[[149 138 150 116 132 136 118 131 116]
 [141 110 135 129 136 130 120 126 125]
 [129 140 128 129 124 124 118 133 147]
 [123 115 124 116 132 140 144 111 141]
 [105 140 128 119 111 136 114 120 127]
 [108 123 124 119 108 127 124 126 125]
 [123 133 137 143 121 120 138 139 122]
 [132 128 120 139 130 124 126 128 100]
 [135 140 152 131 121 132 116 124 136]
 [146 107 124 125 130 138 116 116 136]]
:
[[141 110 135 129 136 130 120 126 125]
 [123 115 124 116 132 140 144 111 141]
 [108 123 124 119 108 127 124 126 125]
 [132 128 120 139 130 124 126 128 100]
 [146 107 124 125 130 138 116 116 136]]

[[130 115 132 120 146 137 128 139]
 [114 124 145 131 137 126 136 141]
 [105 139 138 134 131 131 120 133]
 [112 130 134 119 145 122 122 134]
 [119 119 139 123 141 113 138 135]
 [116 134 120 121 131 119 109 118]
 [127 112 125 117 146 124 116 129]
 [127 116 138 124 145 134 135 142]
 [125 147 121 112 140 132 127 129]]
:
[[114 124 145 131 137 126 136 141]
 [112 130 134 119 145 122 122 134]
 [116 134 120 121 131 119 109 118]
 [127 116 138 124 145 134 135 142]]

[[137 144 121 134 129]
 [138 144 122 129 137]
 [128 140 127 127 128]
 [143 131 136 127 126]
 [138 153 122 127 128]]
:
[[138 144 122 129 137]
 [143 131 136 127 126]]

[[144 133 133 118 111]
 [143 127 124 132 106]
 [138 131 143 120 139]
 [126 130 128 124 129]
 [126 120 128 131 122]
 [122 126 141 124 141]
 [141 142 138 119 135]
 [141 150 144 122 138]]
:
[[143 127 124 132 106]
 [126 130 128 124 129]
 [122 126 141 124 141]
 [141 150 144 122 138]]

[[130 119 128 136 132 124 137 121 140 125 120 126 139 130 129]
 [140 128 134 126 120 125 130 113 151 134 122 132 138 127 129]
 [134 122 130 129 122 123 132 123 146 134 133 134 132 124 118]
 [131 124 122 133 126 126 132 125 136 125 125 127 132 125 125]
 [135 121 130 128 124 122 131 123 146 133 132 133 132 123 119]]
:
[[140 128 134 126 120 125 130 113 151 134 122 132 138 127 129]
 [131 124 122 133 126 126 132 125 136 125 125 127 132 125 125]]

[[122 115 132 113 131 127]
 [136 152 118 149 131 124]
 [123 121 131 115 131 125]
 [137 139 127 128 117 132]
 [128 126 128 131 125 132]
 [128 128 126 128 129 128]
 [121 135 119 109 147 116]
 [135 120 139 146 128 128]]
:
[[136 152 118 149 131 124]
 [137 139 127 128 117 132]
 [128 128 126 128 129 128]
 [135 120 139 146 128 128]]

[[130 133]
 [133 117]
 [132 136]
 [145 138]
 [147 117]
 [137 129]
 [147 150]
 [130 155]
 [120 138]
 [155 120]
 [125 146]
 [117 157]]
:
[[133 117]
 [145 138]
 [137 129]
 [130 155]
 [155 120]
 [117 157]]

[[156 134 130 115 122 129 127 125 123 146 134 106 130 127]
 [130 122 128 140 126 128 128 128 129 135 141 123 143 130]
 [154 118 129 139 120 128 128 128 130 152 144 118 146 131]
 [143 133 127 126 115 128 128 127 122 139 127 128 127 128]]
:
[[130 122 128 140 126 128 128 128 129 135 141 123 143 130]
 [143 133 127 126 115 128 128 127 122 139 127 128 127 128]]
---
[[134 126]
 [150 114]
 [101 129]
 [155 110]
 [131 127]
 [129 128]
 [151 113]
 [157 106]
 [150 115]]
:
[[126 134]
 [114 150]
 [129 101]
 [110 155]
 [127 131]
 [128 129]
 [113 151]
 [106 157]
 [115 150]]

[[127 119 131 123 143 130]
 [131 117 119 114 146 134]
 [122 140 119 127 121 132]
 [119 138 118 118 123 138]
 [125 131 108 107 143 140]
 [129 133 122 127 121 128]
 [115 141 123 123 114 130]
 [129 124 139 143 119 122]
 [129 125 151 153 107 117]]
:
[[130 127 119 131 123 143]
 [134 131 117 119 114 146]
 [132 122 140 119 127 121]
 [138 119 138 118 118 123]
 [140 125 131 108 107 143]
 [128 129 133 122 127 121]
 [130 115 141 123 123 114]
 [122 129 124 139 143 119]
 [117 129 125 151 153 107]]

[[142 116 124]
 [116 158 122]
 [109 127 130]
 [138 117 125]
 [122 112 135]
 [142 130 139]
 [128 141 127]
 [124 125 127]
 [140 132 130]
 [ 99 105 134]
 [123 127 133]]
:
[[124 142 116]
 [122 116 158]
 [130 109 127]
 [125 138 117]
 [135 122 112]
 [139 142 130]
 [127 128 141]
 [127 124 125]
 [130 140 132]
 [134  99 105]
 [133 123 127]]

[[127 142 126 127 126 130 130 127 154 131 122 126 129]
 [125 123 117 130 130 127 133 127 102 136 124 133 122]
 [136 121 130 129 130 126 122 127 123 128 135 126 123]
 [135 139 124 119 132 135 134 135 138 122 133 123 129]]
:
[[129 127 142 126 127 126 130 130 127 154 131 122 126]
 [122 125 123 117 130 130 127 133 127 102 136 124 133]
 [123 136 121 130 129 130 126 122 127 123 128 135 126]
 [129 135 139 124 119 132 135 134 135 138 122 133 123]]

[[127 129 128 129 129 139 129 152]
 [125 108 128 127 128 128 141 127]
 [127 125 129 133 130 128 128 125]]
:
[[152 127 129 128 129 129 139 129]
 [127 125 108 128 127 128 128 141]
 [125 127 125 129 133 130 128 128]]

[[120 138 119 118 118 117 124 131 119 107 131 142 119]
 [126 123 126 120 123 121 119 138 125 127 114 133 122]]
:
[[119 120 138 119 118 118 117 124 131 119 107 131 142]
 [122 126 123 126 120 123 121 119 138 125 127 114 133]]

[[126 121 122 135 128  99 141]
 [139 134 117 116 119 106 136]
 [111 112 122 124 118 137 127]]
:
[[141 126 121 122 135 128  99]
 [136 139 134 117 116 119 106]
 [127 111 112 122 124 118 137]]
